Below is a small trained network, with its code and all its weights. Each question gives an input and a class and asks what happens when units are switched off, that is, made to give their printed mean instead of their output.

import numpy as np


def w(rows, s, z=0):
    codes = np.array(rows[::2]) - 128.0
    scale = np.full(codes.shape[1], s)
    scale[-1] = z or s
    return codes * scale


def f(y):
    return y / 2 * (1 + np.tanh(0.7978845608 * (y + 0.044715 * y**3)))


def log_softmax(a):
    a = a - a.max(-1, keepdims=True)
    return a - np.log(np.exp(a).sum(-1, keepdims=True))


def net(x, mask):
    res = np.array(x, float).reshape(1, 6) / 4 @ E
    y = f(res @ A[0][:, :-1].T + A[0][:, -1])
    res = res + np.where(mask, y, B[0][:, -1]) @ B[0][:, :-1]
    return log_softmax(res[-1] @ U[:, :-1].T + U[:, -1])


A, B = {}, {}
E = w([
[111,143,140,168,104,154,83],'x0',
[182,120,109,126,119,105,158],'x1',
[105,77,136,128,174,164,149],'x2',
[132,154,105,140,96,97,113],'x3',
[78,131,143,110,116,57,121],'x4',
[98,95,248,128,100,62,105],'x5',
],0.012)
A[0] = w([
[191,104,213,216,106,228,137,183],'n1',
[122,108,169,97,90,145,113,43],'n2',
[61,58,132,174,133,156,105,74],'n3',
[101,154,161,188,105,80,99,202],'n4',
[124,179,152,156,125,182,144,61],'n5',
[233,3,57,106,157,163,81,238],'n6',
[156,76,131,166,142,136,62,54],'n7',
[2,39,235,80,186,225,177,253],'n8',
[250,160,20,97,137,98,70,249],'n9',
],0.0078,0.0042)
B[0] = w([
[149,100,82,139,82,127,142,181],'n1',
[194,155,70,137,186,174,96,133],'n2',
[208,89,134,95,179,108,159,147],'n3',
[168,101,174,160,89,143,163,184],'n4',
[137,114,87,179,211,180,95,130],'n5',
[145,86,146,163,113,11,94,190],'n6',
[195,105,56,79,203,151,82,126],'n7',
[140,80,95,190,110,83,91,247],'n8',
[53,136,203,162,100,134,101,212],'n9',
],0.011,0.012)
U = w([
[77,184,127,166,173,194,90,18],'0',
[192,198,72,34,176,108,173,26],'1',
[102,152,162,148,45,1,163,252],'2',
[156,67,110,178,145,148,72,104],'3',
],0.0098,0.0032)

Each question gives the input, the list of numbers given to net, and the class t.
The units are the neurons (one row each of A and B). Each row of codes is followed by its name. A weight is (code - 128) times the scale printed after its matrix; where a second scale follows, it is the last column's (A, B and U).
mask holds one flag per neuron, in row order. A switched-off neuron (its flag False) gives its mean, the last column of its row in B, instead of its output. The means were averaged over made-up inputs and are rounded, as every weight is.
A unit's drop is (log p(t) with every unit on - log p(t) with that unit switched off) / (log p(t) with every unit on - log p(t) with every unit switched off).
The circuit of an input: a set's keep is (log p(t) with only the set's units on - log p(t) with every unit switched off) / (log p(t) with every unit on - log p(t) with every unit switched off). Starting from all 9 units, units are removed one at a time, each time the one whose removal leaves the highest keep (on an exact tie, the one counted first), for as long as the keep stays at least 0.8.
units of the circuit, in order: the units of the circuit, biggest drop first
k most important neurons: the k neurons with the biggest drops, biggest first
drop when u is switched off: that unit's drop, to one decimal
input [-6,7,8,7,-8,0], class 2: units of the circuit, in order => (n6)
input [4,3,4,7,-4,-3], class 2: 2 most important neurons => (n6 n9)
input [6,-2,7,7,5,4], class 3: 3 most important neurons => (n6 n9 n3)
input [-4,-1,8,-2,8,1], class 3: 2 most important neurons => (n8 n6)
input [-3,0,7,6,5,-8], class 2: 2 most important neurons => (n6 n9)
input [8,-4,-5,-1,-2,-8], class 0: units of the circuit, in order => (n8 n9)
input [-5,-1,6,-6,6,3], class 3: 3 most important neurons => (n8 n6 n9)
input [3,-7,-4,-1,1,-6], class 0: 2 most important neurons => (n8 n6)
input [-4,7,3,-4,-7,-3], class 2: drop when n6 is switched off => 0.4
input [-4,6,5,-8,-4,0], class 2: drop when n6 is switched off => 1.1
input [-1,0,7,-8,7,2], class 3: drop when n9 is switched off => 0.1
